The point runs from 1 to 146 as a chain.
Steps: § is +5; + is +1; * is -1; @ is -7; ~ is -2.

Which point is each row?
2	49	2	-42	-25	-11	-30	-1	-23	3	44	3	3	19	-43	-2	-3	-19	-3	39	-3 -> q120
9	46	8	-39	-22	-22	-28	-7	-23	14	42	14	12	18	-41	-5	-13	-17	-13	37	-16 -> q146
8	48	7	-39	-23	-20	-29	-6	-22	11	42	12	10	18	-42	-5	-11	-17	-10	36	-13 -> q140
-23	-22	-21	18	10	36	13	18	10	-33	-19	-37	-33	-9	18	15	33	8	32	-16	42 -> q67
-10	-46	-10	39	21	23	27	8	21	-15	-40	-16	-14	-17	40	7	15	17	14	-36	18 -> q51
-16	40	-15	-34	-20	14	-24	13	-19	-24	36	-26	-23	16	-35	10	24	-16	22	31	28 -> q89
9	48	8	-39	-23	-21	-28	-6	-22	11	43	13	12	18	-40	-4	-12	-17	-12	36	-15 -> q142
6	48	5	-41	-25	-19	-29	-4	-22	9	43	10	8	18	-42	-4	-9	-18	-8	38	-11 -> q134
1	49	2	-41	-24	-13	-30	-1	-23	2	45	2	3	19	-43	-1	-3	-19	-2	38	-3 -> q120
-1	-50	-3	42	25	13	30	2	23	-3	-44	-3	-3	-18	43	1	3	19	3	-39	3 -> q36
-20	34	-18	-29	-16	20	-20	14	-15	-29	31	-32	-28	13	-31	13	30	-13	27	26	35 -> q85
9	47	7	-40	-23	-20	-28	-5	-22	11	43	12	10	18	-42	-5	-11	-17	-10	36	-12 -> q139
-25	19	-23	-16	-9	29	-11	19	-9	-35	16	-39	-35	8	-17	15	35	-7	34	14	43 -> q79
-8	48	-7	-40	-24	1	-29	6	-22	-12	43	-12	-11	18	-43	5	11	-18	11	38	13 -> q100
-12	-44	-10	37	22	26	26	10	20	-17	-40	-18	-15	-17	38	7	17	16	16	-34	20 -> q53
-11	-44	-12	38	22	26	27	9	20	-17	-40	-18	-16	-16	38	7	17	17	15	-33	20 -> q53
-8	-47	-8	39	23	21	27	7	22	-12	-41	-14	-12	-17	41	6	12	16	12	-36	15 -> q48
-18	36	-18	-30	-17	18	-22	15	-17	-26	32	-30	-26	13	-32	12	28	-15	25	27	33 -> q86
3	-51	3	42	25	7	30	-2	23	4	-45	5	5	-18	44	-1	-4	18	-4	-39	-5 -> q24
0	-50	1	41	24	11	29	1	22	0	-45	0	0	-19	43	0	0	19	0	-38	1 -> q32
-4	-49	-4	41	24	16	30	4	22	-7	-45	-7	-7	-18	43	3	6	19	6	-37	7 -> q41
7	49	5	-40	-24	-19	-29	-5	-22	10	43	11	9	18	-41	-4	-10	-17	-9	37	-12 -> q136
-6	-48	-6	41	23	18	29	5	22	-9	-43	-9	-8	-18	42	4	8	17	8	-38	11 -> q44
7	-48	7	41	25	0	28	-6	23	10	-44	12	10	-18	42	-4	-10	19	-10	-37	-13 -> q9
-25	-9	-24	7	3	35	5	20	4	-38	-8	-40	-36	-3	7	17	36	3	35	-7	46 -> q71
2	-50	2	41	25	8	29	-2	23	2	-45	3	3	-19	44	-1	-3	19	-2	-39	-3 -> q26
10	-48	9	40	22	-3	30	-7	21	14	-43	14	13	-18	41	-6	-13	17	-13	-37	-15 -> q1
-21	30	-20	-25	-15	23	-17	17	-13	-30	26	-34	-30	11	-26	14	30	-11	29	22	38 -> q83
-13	-43	-13	36	21	27	25	10	20	-19	-38	-21	-19	-15	36	8	20	15	19	-33	23 -> q55
9	47	9	-39	-23	-21	-27	-7	-21	12	42	14	11	17	-41	-5	-12	-18	-12	36	-15 -> q144
0	50	0	-42	-26	-10	-31	0	-23	0	46	0	0	18	-43	0	0	-18	0	39	1 -> q115
0	49	-1	-42	-26	-9	-30	0	-23	-1	45	-1	-1	19	-44	1	1	-18	1	39	2 -> q114
-12	44	-12	-37	-23	7	-26	9	-20	-19	40	-21	-18	17	-38	8	18	-16	17	34	23 -> q93

Trace:
Each answer is a row, close to the row of the point it stands for.
start -18	-34	-16	28	18	32	20	14	15	-27	-31	-28	-26	-13	30	12	25	12	25	-28	32
§	-22	-25	-22	20	12	35	15	17	11	-33	-21	-36	-31	-10	20	15	33	9	31	-20	40
§	-26	-9	-23	6	5	37	5	21	4	-37	-8	-41	-36	-3	7	17	37	4	35	-7	46
~	-26	-16	-22	13	7	38	10	20	7	-35	-14	-39	-35	-6	13	16	35	5	33	-12	44
*	-23	-18	-22	15	9	37	11	19	9	-33	-17	-38	-34	-7	16	16	35	7	32	-15	43
+	-24	-16	-23	13	8	36	9	20	8	-36	-14	-39	-34	-6	13	16	34	6	35	-12	44
@	-19	-33	-18	28	17	33	20	15	15	-28	-31	-31	-27	-13	29	13	28	12	26	-26	33
§	-23	-21	-21	18	11	36	13	19	10	-33	-20	-37	-33	-9	18	14	34	8	32	-17	41
@	-18	-37	-17	31	19	31	22	14	16	-25	-32	-28	-23	-13	31	11	26	13	24	-27	31
start -17	39	-16	-33	-19	15	-24	14	-18	-25	35	-28	-23	14	-35	11	24	-14	24	30	30
~	-18	37	-19	-30	-17	18	-21	14	-16	-26	32	-30	-27	12	-30	12	27	-13	26	28	33
@	-24	19	-23	-16	-9	30	-12	20	-9	-34	18	-39	-34	7	-16	15	36	-8	34	15	43
*	-25	16	-23	-13	-8	30	-9	20	-7	-36	14	-40	-35	6	-14	16	36	-7	35	12	44
*	-25	13	-24	-11	-6	32	-8	20	-6	-38	11	-40	-36	5	-11	16	37	-5	35	10	46
§	-22	28	-20	-23	-13	25	-16	17	-13	-32	26	-35	-31	11	-24	14	32	-11	30	21	40
+	-21	30	-19	-24	-15	24	-17	16	-13	-30	27	-34	-31	12	-26	13	31	-11	28	22	37
§	-17	39	-16	-32	-18	15	-23	13	-18	-25	35	-27	-23	15	-34	11	24	-15	23	30	31
*	-18	39	-17	-31	-19	17	-23	13	-17	-26	34	-28	-24	13	-33	12	27	-14	24	29	32
start -22	27	-21	-23	-14	25	-16	17	-12	-32	25	-35	-31	10	-25	13	32	-10	31	22	39
@	-26	6	-24	-5	-2	34	-3	20	-3	-37	6	-40	-36	1	-5	17	37	-2	36	4	45
@	-24	-20	-24	16	9	37	11	19	8	-34	-18	-38	-34	-7	15	16	34	6	32	-13	41
~	-23	-24	-21	20	12	36	14	17	10	-32	-22	-36	-32	-9	20	15	32	9	31	-19	40
+	-23	-22	-21	18	10	36	13	18	10	-34	-20	-38	-33	-8	18	15	34	8	32	-17	41
+	-24	-18	-23	16	9	37	11	19	9	-34	-17	-39	-34	-8	15	15	35	8	33	-14	43
~	-23	-25	-21	20	12	37	15	16	11	-33	-22	-36	-32	-8	20	15	33	9	30	-19	40
§	-25	-9	-23	7	4	37	6	21	4	-36	-7	-40	-36	-4	7	17	37	4	34	-7	46
§	-26	8	-24	-8	-4	34	-6	20	-4	-37	8	-41	-36	3	-9	17	38	-3	35	8	46
start 2	-50	2	42	26	7	30	-2	23	4	-45	4	3	-18	44	-1	-4	18	-4	-39	-4
+	2	-50	2	42	25	7	31	-1	22	2	-45	3	3	-19	44	-1	-3	18	-3	-39	-5
§	0	-50	0	43	25	10	30	-1	23	1	-45	0	0	-19	43	0	0	18	0	-39	0
~	0	-50	1	43	24	9	30	0	22	1	-45	1	2	-19	43	0	-1	19	-2	-40	-2
+	0	-49	0	42	25	10	31	-1	23	1	-46	1	0	-19	44	0	-2	19	0	-39	0
+	0	-50	0	42	25	10	30	0	24	0	-45	0	0	-20	43	0	0	18	0	-39	-1
~	1	-50	1	43	25	8	30	-1	23	2	-45	2	2	-18	43	0	-1	19	0	-39	-1
@	4	-50	3	42	25	6	29	-2	23	4	-44	6	4	-18	43	-2	-5	18	-5	-39	-7
@	6	-50	6	42	24	2	30	-5	23	8	-44	10	7	-18	43	-5	-8	18	-8	-37	-10
start -3	-50	-3	42	25	15	29	2	22	-5	-45	-5	-5	-19	43	3	4	18	4	-38	7
+	-4	-49	-4	41	24	16	29	4	24	-6	-45	-6	-6	-17	42	3	6	19	5	-38	7
+	-5	-49	-3	41	24	17	29	4	22	-6	-44	-7	-5	-19	43	3	7	17	5	-38	7
+	-5	-49	-5	42	24	17	29	5	22	-7	-44	-8	-7	-18	43	3	7	18	7	-38	9
+	-4	-48	-5	41	24	18	29	4	22	-8	-43	-9	-8	-18	42	3	9	18	8	-39	9
*	-5	-49	-4	41	24	17	29	4	22	-7	-44	-9	-7	-17	42	4	7	18	8	-38	8
~	-3	-49	-4	42	24	15	30	3	23	-6	-44	-7	-5	-18	43	3	6	17	5	-38	7
+	-5	-49	-4	41	24	16	29	4	22	-6	-45	-6	-5	-19	42	3	6	20	7	-39	8
+	-4	-48	-5	40	24	17	30	4	22	-7	-44	-8	-7	-18	42	2	7	19	7	-39	9
start -6	-48	-5	41	24	18	30	4	22	-9	-44	-8	-7	-18	42	3	7	18	7	-38	10
§	-9	-47	-7	39	23	21	29	7	21	-12	-41	-14	-12	-18	41	5	12	17	11	-35	15
§	-12	-44	-10	37	22	25	25	10	19	-18	-40	-18	-17	-16	37	8	17	16	16	-34	22
*	-11	-45	-11	37	22	25	27	9	20	-16	-39	-17	-16	-16	39	8	16	17	15	-34	21
*	-10	-45	-9	39	22	25	27	8	21	-14	-41	-17	-15	-17	39	6	15	17	14	-36	17
@	-6	-48	-7	40	24	19	29	4	22	-8	-43	-10	-8	-18	42	4	9	18	7	-37	11
*	-6	-48	-4	41	24	18	30	4	23	-9	-43	-9	-8	-18	42	3	8	18	8	-37	10
+	-6	-48	-6	40	24	18	29	5	22	-9	-45	-10	-9	-18	42	4	9	19	8	-38	11
*	-5	-50	-5	42	24	17	29	4	22	-8	-45	-8	-9	-18	42	5	7	18	7	-38	9
start -24	-18	-23	15	9	36	11	18	8	-35	-17	-39	-34	-7	16	16	35	7	33	-15	43
+	-24	-16	-23	13	8	37	9	18	7	-36	-15	-40	-34	-5	13	16	35	5	34	-13	44
+	-24	-13	-24	10	5	37	7	20	5	-36	-11	-40	-35	-4	10	16	36	4	35	-9	45
@	-20	-31	-18	26	16	34	18	15	15	-29	-28	-32	-28	-12	27	13	28	11	27	-24	35
*	-20	-34	-18	26	17	34	20	14	14	-27	-30	-31	-27	-13	29	12	27	12	26	-24	34
*	-18	-35	-17	28	17	32	20	14	16	-27	-32	-29	-25	-12	29	12	28	14	26	-27	32
~	-16	-39	-15	32	20	31	24	13	16	-24	-35	-27	-23	-14	33	10	24	14	23	-28	28
+	-17	-37	-16	30	18	32	22	14	16	-24	-33	-28	-24	-14	31	12	25	13	24	-29	30
+	-17	-35	-18	29	18	32	21	14	16	-26	-32	-29	-25	-12	30	12	27	13	25	-27	32
start -12	-44	-12	36	21	28	26	9	20	-19	-39	-20	-18	-17	37	8	19	16	17	-33	22
§	-17	-38	-15	32	18	30	23	13	18	-24	-34	-26	-23	-14	32	11	24	15	23	-30	30
*	-16	-39	-15	33	20	30	23	13	19	-23	-35	-26	-22	-15	34	11	23	15	21	-30	28
@	-11	-45	-9	37	22	23	29	8	20	-16	-41	-16	-14	-17	39	6	14	17	15	-35	19
§	-14	-41	-13	35	20	28	25	11	18	-21	-38	-22	-19	-17	36	9	21	15	19	-33	26
+	-15	-41	-13	34	20	29	24	12	18	-21	-36	-25	-21	-16	35	9	22	15	21	-31	26
§	-18	-33	-18	29	16	34	20	14	15	-28	-30	-30	-27	-12	28	13	28	13	26	-24	34
~	-18	-36	-16	30	17	31	22	13	17	-25	-32	-28	-24	-14	32	11	26	14	23	-29	30
~	-16	-38	-14	33	19	29	23	13	17	-23	-35	-25	-23	-14	34	10	23	15	22	-30	28
start -14	43	-13	-37	-21	10	-26	10	-19	-19	38	-22	-19	16	-38	9	20	-16	19	33	24
@	-20	34	-20	-28	-17	19	-21	15	-15	-28	31	-31	-27	12	-30	13	28	-13	28	27	35
§	-16	42	-14	-35	-21	13	-25	13	-19	-21	38	-25	-22	15	-37	10	22	-16	21	32	27
*	-16	41	-16	-33	-20	14	-25	12	-19	-23	36	-25	-23	15	-35	11	22	-15	21	32	29
*	-17	39	-16	-33	-19	16	-24	13	-18	-25	35	-27	-24	15	-35	11	25	-14	23	30	31
*	-17	37	-16	-33	-19	16	-22	14	-18	-26	34	-29	-25	14	-34	11	26	-14	25	28	32
+	-17	39	-15	-33	-20	16	-23	13	-18	-24	35	-26	-24	15	-34	11	25	-14	23	30	30
+	-17	40	-16	-33	-20	13	-24	12	-19	-23	36	-26	-23	15	-36	10	23	-16	23	32	28
*	-17	39	-16	-33	-19	15	-23	13	-18	-24	34	-28	-24	15	-34	11	25	-15	24	30	30
start -19	-31	-18	27	15	34	19	16	14	-28	-28	-32	-28	-12	27	13	29	12	27	-24	35
*	-19	-33	-18	28	17	33	20	16	15	-27	-30	-31	-27	-12	28	13	27	13	26	-26	33
*	-19	-35	-18	29	18	33	21	14	16	-27	-32	-29	-27	-13	30	11	26	14	25	-27	32
~	-17	-38	-15	33	19	30	23	13	17	-24	-33	-26	-23	-15	33	11	24	13	22	-29	30
*	-16	-39	-15	33	18	29	24	12	18	-22	-35	-24	-22	-14	34	10	23	14	21	-30	28
+	-17	-38	-16	32	19	30	23	13	17	-24	-34	-26	-23	-13	32	11	23	14	22	-29	29
§	-21	-29	-20	24	15	35	18	16	13	-30	-27	-34	-29	-12	25	14	30	11	29	-22	37
§	-24	-16	-23	13	8	36	10	18	6	-35	-13	-39	-35	-7	14	15	35	6	34	-12	43
§	-25	1	-25	-1	-1	35	-1	20	-1	-38	3	-41	-36	0	-2	16	37	0	35	1	46
start 0	50	1	-42	-24	-11	-29	-1	-23	1	46	1	1	18	-43	-1	-1	-20	-1	40	0
@	-2	50	-3	-42	-25	-7	-30	2	-22	-3	45	-4	-5	19	-44	1	4	-19	4	38	4
@	-7	49	-6	-40	-24	-2	-29	5	-23	-8	44	-10	-8	18	-42	5	7	-18	8	38	10
+	-5	49	-6	-41	-25	-3	-30	4	-22	-7	44	-10	-8	18	-43	3	8	-18	8	37	10
@	-9	47	-9	-40	-23	4	-28	8	-21	-14	42	-16	-13	18	-42	6	14	-17	15	36	18
§	-7	49	-6	-40	-24	-1	-29	6	-22	-10	44	-11	-9	18	-42	4	9	-18	10	38	12
*	-7	48	-7	-40	-23	0	-29	6	-21	-11	44	-12	-11	18	-43	5	11	-18	10	38	13
~	-9	49	-8	-40	-23	2	-28	7	-22	-12	43	-13	-11	18	-42	6	13	-18	12	37	15
*	-9	47	-9	-39	-23	3	-28	7	-22	-13	42	-15	-13	18	-42	6	13	-18	13	37	16
start -11	46	-10	-39	-23	5	-28	9	-21	-17	42	-19	-15	17	-39	7	17	-16	15	35	20
*	-12	45	-11	-38	-23	7	-27	10	-21	-18	41	-20	-17	17	-39	8	17	-17	17	34	21
§	-9	48	-9	-39	-24	0	-28	6	-21	-12	43	-14	-11	17	-41	5	13	-17	11	37	16
*	-9	48	-9	-39	-23	3	-28	8	-22	-13	44	-14	-12	18	-40	5	13	-17	13	36	16
~	-9	46	-10	-39	-23	5	-28	8	-21	-15	42	-17	-15	18	-41	6	15	-17	14	36	19
+	-10	46	-9	-39	-23	4	-28	7	-21	-15	42	-16	-14	19	-41	7	14	-18	13	36	17
+	-9	48	-8	-40	-24	2	-28	7	-22	-14	43	-15	-13	17	-41	6	13	-17	12	37	16
@	-14	42	-14	-36	-21	11	-26	11	-19	-21	39	-23	-21	16	-38	10	21	-15	20	33	26
@	-21	32	-19	-27	-16	21	-19	16	-14	-29	28	-33	-29	12	-28	14	30	-12	28	25	37
start -9	49	-8	-40	-23	2	-28	7	-22	-12	43	-13	-12	18	-42	6	12	-17	11	37	15
§	-5	49	-6	-40	-24	-3	-29	5	-22	-8	45	-8	-7	18	-43	3	8	-18	7	38	10
§	-3	51	-3	-42	-24	-6	-29	2	-22	-4	45	-6	-5	19	-44	2	4	-18	4	39	5
@	-6	49	-7	-40	-24	-1	-29	5	-22	-11	44	-11	-9	17	-42	4	10	-18	8	37	12
*	-7	49	-6	-41	-25	0	-29	6	-22	-10	44	-11	-11	18	-42	4	10	-18	10	38	14
~	-9	48	-8	-40	-23	1	-28	7	-21	-12	44	-13	-12	18	-42	6	13	-18	12	36	16
+	-9	49	-8	-40	-25	1	-29	6	-22	-11	43	-12	-10	18	-42	6	11	-19	11	37	14
~	-8	47	-9	-40	-24	4	-29	7	-22	-13	43	-14	-12	18	-42	7	14	-18	13	37	16
@	-14	43	-13	-36	-20	12	-25	11	-19	-21	38	-24	-21	15	-36	9	21	-15	21	32	25
start -8	-48	-7	41	24	19	29	5	22	-10	-44	-10	-9	-18	42	4	10	18	9	-38	12
*	-5	-48	-5	41	24	19	28	4	22	-9	-44	-10	-8	-18	41	5	9	18	8	-37	11
~	-5	-49	-5	41	24	18	30	4	23	-6	-44	-8	-7	-18	42	3	6	18	7	-37	8
+	-6	-48	-6	41	23	18	29	4	22	-8	-44	-9	-7	-18	41	3	7	18	7	-38	10
+	-6	-48	-6	41	23	17	28	4	23	-9	-44	-10	-9	-18	41	4	9	19	7	-37	11
+	-7	-48	-6	40	23	19	29	5	22	-11	-44	-11	-9	-18	42	4	10	18	9	-38	12
~	-5	-49	-5	41	24	18	30	4	23	-8	-45	-8	-8	-18	41	3	8	18	8	-38	10
*	-5	-49	-5	41	24	17	30	4	22	-7	-44	-8	-6	-19	42	4	7	19	6	-39	8
@	-2	-50	-2	41	24	12	30	1	24	-2	-45	-3	-2	-19	44	1	1	19	2	-38	2
start -9	47	-9	-40	-23	3	-29	7	-21	-13	42	-15	-13	18	-41	6	14	-18	12	37	16
*	-10	47	-9	-39	-23	4	-28	8	-21	-14	41	-16	-13	18	-40	6	14	-17	13	36	18
@	-15	41	-14	-34	-21	11	-25	11	-19	-23	38	-25	-22	16	-35	9	23	-14	21	32	28
§	-12	45	-11	-38	-23	7	-27	8	-21	-17	42	-18	-16	18	-39	8	16	-17	16	35	20
+	-10	46	-10	-39	-22	5	-28	9	-22	-16	41	-17	-15	18	-41	7	16	-16	14	36	18
§	-7	48	-7	-40	-24	0	-29	6	-22	-10	44	-12	-11	18	-42	5	11	-19	10	37	13
§	-4	50	-4	-41	-24	-4	-30	3	-23	-6	45	-7	-6	19	-43	4	7	-18	7	39	8
*	-5	49	-4	-41	-25	-3	-29	4	-23	-8	44	-8	-6	19	-43	3	7	-19	7	40	9
§	-2	50	-2	-43	-24	-7	-30	2	-23	-3	46	-4	-5	18	-43	2	4	-19	3	39	4
start -7	-47	-7	40	23	21	28	6	21	-11	-42	-12	-11	-19	42	5	11	17	10	-37	13
*	-8	-47	-7	41	23	20	28	6	22	-11	-44	-12	-10	-18	41	4	10	18	9	-37	13
+	-7	-47	-7	39	25	21	29	5	23	-12	-43	-12	-11	-17	41	4	11	17	11	-36	14
@	-4	-49	-4	42	23	16	30	3	23	-6	-45	-7	-6	-19	42	3	6	19	6	-38	8
§	-7	-49	-7	41	23	19	29	6	23	-9	-42	-10	-9	-18	40	4	9	18	9	-37	11
~	-6	-48	-5	41	24	17	29	5	23	-8	-45	-9	-7	-18	43	4	8	18	9	-39	9
*	-4	-49	-5	41	23	17	30	3	23	-8	-45	-8	-7	-18	42	3	6	18	7	-37	8
§	-8	-47	-8	40	23	20	29	5	21	-11	-44	-13	-11	-18	40	5	12	17	11	-36	14
*	-7	-48	-7	40	23	20	28	5	21	-10	-43	-11	-10	-17	41	5	11	18	10	-37	13
start 0	50	1	-42	-25	-11	-30	-1	-23	1	44	0	1	19	-44	0	-1	-17	-1	37	-1
§	2	50	3	-42	-25	-14	-30	-2	-22	3	45	4	3	18	-43	-2	-4	-18	-3	37	-5
~	3	50	1	-41	-24	-12	-31	-1	-22	3	44	2	3	19	-44	-1	-3	-19	-2	38	-2
§	3	49	3	-42	-24	-15	-29	-3	-24	5	44	6	5	19	-42	-2	-4	-19	-4	38	-6
*	3	49	3	-42	-23	-14	-30	-2	-23	5	45	4	4	19	-43	-2	-4	-18	-4	39	-4
